Below is a small trained network, with its code and all its weights. Each question gives an input and a target symbol and asks what happens when units are switched off, that is, made to give their printed mean instead of their output.

import numpy as np


def w(rows, s, z=0):
    codes = np.array(rows[::2]) - 128.0
    scale = np.full(codes.shape[1], s)
    scale[-1] = z or s
    return codes * scale


def norm(h):
    return h / np.sqrt((h * h).mean(-1, keepdims=True) + 1e-5)


def f(y):
    return y / 2 * (1 + np.tanh(0.7978845608 * (y + 0.044715 * y**3)))


def softmax(a):
    e = np.exp(a - a.max(-1, keepdims=True))
    return e / e.sum(-1, keepdims=True)


def log_softmax(a):
    a = a - a.max(-1, keepdims=True)
    return a - np.log(np.exp(a).sum(-1, keepdims=True))


def net(x, mask):
    ids = ['Φαεζλω'.index(c) for c in x.split()]
    T = len(ids)
    res = E[ids] + P[:T]
    u = 0
    for l in range(3):
        q, k, v = (norm(res) @ M[l].T for M in (Q, K, V))
        z = softmax(np.where(np.tri(T) > 0, q @ k.T / 2**0.5, -1e9)) @ v
        res = res + np.where(mask[u], z, O[l][:, -1]) @ O[l][:, :-1]
        u += 1
        y = f(norm(res) @ A[l][:, :-1].T + A[l][:, -1])
        res = res + np.where(mask[u : u + 12], y, B[l][:, -1]) @ B[l][:, :-1]
        u += 12
    return log_softmax(norm(res)[-1] @ U[:, :-1].T + U[:, -1])


Q, K, V, O, A, B = {}, {}, {}, {}, {}, {}
E = w([
[166,97,106,211,73,137,57,111],'Φ',
[75,132,21,255,52,132,112,75],'α',
[89,80,136,183,96,196,171,89],'ε',
[180,68,190,163,172,140,148,127],'ζ',
[198,97,88,89,48,131,148,178],'λ',
[137,139,132,107,161,155,71,197],'ω',
],0.006)
P = w([
[88,25,200,142,64,141,69,130],'0',
[202,98,149,248,95,196,89,149],'1',
[208,130,45,175,198,232,120,54],'2',
[86,44,121,77,94,28,77,50],'3',
[118,215,169,254,114,171,223,205],'4',
[159,183,46,194,216,228,222,142],'5',
[116,96,125,54,70,93,73,50],'6',
],0.005)
Q[0] = w([
[149,94,149,146,5,70,115,116],'0.h0',
[185,142,112,150,127,162,110,110],'0.h0',
],0.025)
K[0] = w([
[140,191,96,157,172,156,196,254],'0.h0',
[53,110,117,98,141,91,201,132],'0.h0',
],0.018)
V[0] = w([
[154,30,150,87,12,141,250,27],'0.h0',
[162,109,235,217,253,117,161,108],'0.h0',
],0.0056)
O[0] = w([
[198,237,166,85,88,202,108,3,251],'0.h0',
[140,176,135,184,224,4,161,125,119],'0.h0',
],0.0032,0.0031)
A[0] = w([
[76,139,213,64,155,119,87,147,116],'0.n0',
[128,134,102,84,175,132,143,163,90],'0.n1',
[143,114,128,103,117,111,125,142,88],'0.n2',
[104,158,169,98,84,90,143,79,67],'0.n3',
[55,112,136,79,150,77,151,188,3],'0.n4',
[155,131,93,110,182,123,145,128,122],'0.n5',
[95,81,195,125,138,159,155,127,73],'0.n6',
[108,131,154,9,58,75,119,122,106],'0.n7',
[73,105,173,119,133,70,110,70,76],'0.n8',
[63,126,173,79,142,97,72,204,94],'0.n9',
[135,181,192,116,89,110,103,138,101],'0.n10',
[145,122,178,125,134,30,168,125,77],'0.n11',
],0.011,0.0029)
B[0] = w([
[147,157,104,137,244,73,134,170,157],'0.n0',
[136,83,135,183,91,150,159,103,108],'0.n1',
[149,141,126,96,103,111,129,140,109],'0.n2',
[117,101,135,147,103,179,100,71,145],'0.n3',
[44,84,148,114,165,159,68,142,181],'0.n4',
[161,132,73,137,162,168,129,141,134],'0.n5',
[163,149,189,168,147,149,137,73,158],'0.n6',
[90,66,91,34,169,158,133,95,217],'0.n7',
[129,201,228,97,75,107,74,99,252],'0.n8',
[124,84,132,102,160,86,79,235,204],'0.n9',
[116,154,181,158,124,148,67,177,156],'0.n10',
[156,116,78,112,201,110,167,100,199],'0.n11',
],0.011,0.0024)
Q[1] = w([
[69,130,205,123,71,8,199,102],'1.h0',
[140,107,202,77,56,112,69,112],'1.h0',
],0.011)
K[1] = w([
[169,181,88,214,140,216,167,142],'1.h0',
[136,172,143,93,120,177,254,221],'1.h0',
],0.012)
V[1] = w([
[85,108,209,134,214,185,168,127],'1.h0',
[250,80,162,53,139,133,94,194],'1.h0',
],0.012)
O[1] = w([
[149,248,99,233,97,133,98,106,61],'1.h0',
[173,50,53,254,229,119,166,108,250],'1.h0',
],0.0041,0.0012)
A[1] = w([
[202,55,194,162,172,53,112,254,2],'1.n0',
[53,59,151,122,116,60,115,207,117],'1.n1',
[116,110,194,167,96,136,166,116,109],'1.n2',
[120,100,202,92,105,146,110,115,112],'1.n3',
[94,122,183,166,121,132,171,232,78],'1.n4',
[194,160,212,82,107,52,76,241,89],'1.n5',
[136,131,152,219,169,133,139,202,152],'1.n6',
[114,147,85,178,99,62,57,161,125],'1.n7',
[146,202,135,112,129,88,151,86,62],'1.n8',
[147,197,120,105,199,77,163,64,119],'1.n9',
[145,146,83,152,137,178,174,112,79],'1.n10',
[195,114,71,114,164,143,155,130,88],'1.n11',
],0.0088,0.0032)
B[1] = w([
[52,232,127,42,92,103,102,45,224],'1.n0',
[51,182,155,67,101,90,110,149,214],'1.n1',
[100,107,86,173,107,131,84,190,184],'1.n2',
[136,93,43,203,117,89,84,112,223],'1.n3',
[223,174,209,167,100,232,153,118,171],'1.n4',
[150,47,138,238,165,146,184,161,220],'1.n5',
[90,89,87,119,2,160,149,151,252],'1.n6',
[159,44,191,111,154,154,93,182,185],'1.n7',
[195,175,147,137,126,150,138,143,138],'1.n8',
[112,219,41,133,30,136,163,183,164],'1.n9',
[127,143,184,131,170,73,77,177,213],'1.n10',
[34,167,135,185,148,124,83,121,192],'1.n11',
],0.0093,0.0039)
Q[2] = w([
[148,58,158,132,6,104,175,156],'2.h0',
[123,95,111,131,223,177,51,106],'2.h0',
],0.016)
K[2] = w([
[125,161,131,177,69,225,173,250],'2.h0',
[165,31,159,80,181,96,120,88],'2.h0',
],0.015)
V[2] = w([
[133,204,253,247,115,107,55,6],'2.h0',
[73,114,250,210,84,97,65,57],'2.h0',
],0.0043)
O[2] = w([
[102,166,44,85,198,145,217,218,208],'2.h0',
[134,128,95,71,158,4,202,170,252],'2.h0',
],0.0027,0.0039)
A[2] = w([
[147,91,69,83,142,184,159,81,69],'2.n0',
[147,149,175,150,145,153,90,66,5],'2.n1',
[183,71,46,61,159,210,171,69,5],'2.n2',
[152,27,117,177,147,134,156,173,42],'2.n3',
[69,117,173,113,215,100,131,170,19],'2.n4',
[148,151,162,127,156,123,130,97,109],'2.n5',
[92,96,128,96,110,85,96,137,50],'2.n6',
[169,76,174,150,127,156,166,126,76],'2.n7',
[147,168,109,158,160,100,166,160,90],'2.n8',
[65,110,175,87,224,79,119,207,8],'2.n9',
[84,175,117,77,136,148,134,106,111],'2.n10',
[253,206,176,89,173,78,191,103,4],'2.n11',
],0.015,0.0026)
B[2] = w([
[123,115,87,75,151,138,163,72,168],'2.n0',
[101,132,199,121,92,130,160,79,152],'2.n1',
[112,62,31,31,133,193,170,77,191],'2.n2',
[201,135,133,175,167,54,155,71,223],'2.n3',
[62,101,152,94,182,100,105,184,219],'2.n4',
[106,170,119,143,119,169,124,132,129],'2.n5',
[151,131,107,163,166,190,147,187,205],'2.n6',
[126,119,70,168,179,123,147,151,166],'2.n7',
[121,81,149,101,104,167,119,168,167],'2.n8',
[17,104,179,104,226,68,107,146,254],'2.n9',
[169,94,136,168,152,78,145,112,176],'2.n10',
[198,223,103,6,131,74,99,173,173],'2.n11',
],0.018,0.0075)
U = w([
[212,107,81,227,185,18,178,95,191],'Φ',
[124,91,82,170,71,227,89,255,2],'α',
[93,173,241,136,68,159,114,19,194],'ε',
[221,244,117,3,127,69,104,162,117],'ζ',
[131,51,23,26,155,175,177,29,96],'λ',
[21,80,174,93,240,60,92,172,171],'ω',
],0.0043,0.0005)

Each question gives the input, a string of symbols that net reads in full, and the target symbol t.
The units are the heads (2 rows each of Q, K, V and O) and the neurons (one row each of A and B). Each row of codes is followed by its name. A weight is (code - 128) times the scale printed after its matrix; where a second scale follows, it is the last column's (O, A, B and U).
mask holds one flag per unit, layer by layer, with each layer's heads first. A switched-off unit (its flag False) gives its mean, the last column of its rows in O or B, instead of its output. The means were averaged over made-up inputs and are rounded, as every weight is.
A unit's drop is (log p(t) with every unit on - log p(t) with that unit switched off) / (log p(t) with every unit on - log p(t) with every unit switched off).
The circuit of an input: a set's keep is (log p(t) with only the set's units on - log p(t) with every unit switched off) / (log p(t) with every unit on - log p(t) with every unit switched off). Starting from the 12 units with the biggest drops (on a tie, the unit counted first), units are removed one at a time, each time the one whose removal leaves the highest keep (on an exact tie, the one counted first), for as long as the keep stays at least 0.8.
units of the circuit, in order: the units of the circuit, biggest drop first
unit that matters most: the unit with the biggest drop
k most important neurons: the k neurons with the biggest drops, biggest first
k most important neurons of layer l: the k neurons of layer l with the biggest drops, biggest first
input Φ Φ λ λ ω ζ, target ε: units of the circuit, in order -> (0.n7, 2.h0, 2.n1, 2.n9)
input Φ Φ α α, target α: units of the circuit, in order -> (2.n6, 2.n9, 2.n3)
input λ λ α, target ε: 3 most important neurons -> (0.n7, 1.n10, 2.n1)
input ζ α Φ Φ, target α: units of the circuit, in order -> (2.n6, 2.n9, 2.n3)
input ω ε Φ Φ α, target Φ: 2 most important neurons -> (1.n0, 0.n8)
input α Φ α, target λ: unit that matters most -> 1.h0
input ω Φ λ ε Φ, target α: 2 most important neurons -> (1.n6, 0.n8)
input λ ζ ζ, target ε: 3 most important neurons of layer 1 -> (1.n11, 1.n10, 1.n5)
input ω Φ ζ, target Φ: units of the circuit, in order -> (1.h0, 2.n3)
input ζ ω ε ε Φ ζ λ, target λ: units of the circuit, in order -> (0.n7, 2.n2)
input α ω ω ω α, target α: 2 most important neurons of layer 0 -> (0.n11, 0.n7)
input ω α Φ Φ ε, target Φ: 2 most important neurons -> (0.n8, 1.n0)
input Φ ζ Φ ε Φ, target ε: 3 most important neurons -> (1.n4, 1.n0, 0.n5)
input λ ω λ, target ε: 2 most important neurons of layer 1 -> (1.n11, 1.n10)
input λ Φ λ ε, target λ: unit that matters most -> 0.h0
input ω Φ ζ ε, target ζ: 2 most important neurons -> (0.n11, 0.n8)
input λ α ω, target ε: 2 most important neurons -> (0.n7, 2.n1)
input Φ ε ζ λ Φ λ, target ε: 2 most important neurons -> (0.n7, 0.n11)
input ε ω α ζ Φ, target Φ: 2 most important neurons of layer 2 -> (2.n3, 2.n7)
input ω ω ω λ λ ε, target ε: most important neuron -> (1.n10)
input λ ω ε, target ε: 3 most important neurons -> (0.n7, 1.n10, 2.n1)
input Φ Φ ζ ε, target ζ: 3 most important neurons -> (0.n8, 0.n11, 2.n11)
input Φ ω Φ Φ ω, target α: 2 most important neurons -> (0.n8, 1.n0)
input ω α ω, target Φ: 3 most important neurons -> (2.n3, 1.n10, 1.n11)
input α α Φ Φ α, target ε: 4 most important neurons -> (1.n4, 1.n1, 0.n5, 1.n5)
input ω α λ ω ζ, target Φ: 2 most important neurons -> (0.n9, 2.n3)
input ω ζ λ ω Φ, target Φ: unit that matters most -> 0.n8
input ζ ω ε α ζ, target α: 2 most important neurons of layer 2 -> (2.n9, 2.n10)
input ζ λ ω ζ ε λ, target α: 2 most important neurons of layer 2 -> (2.n8, 2.n9)
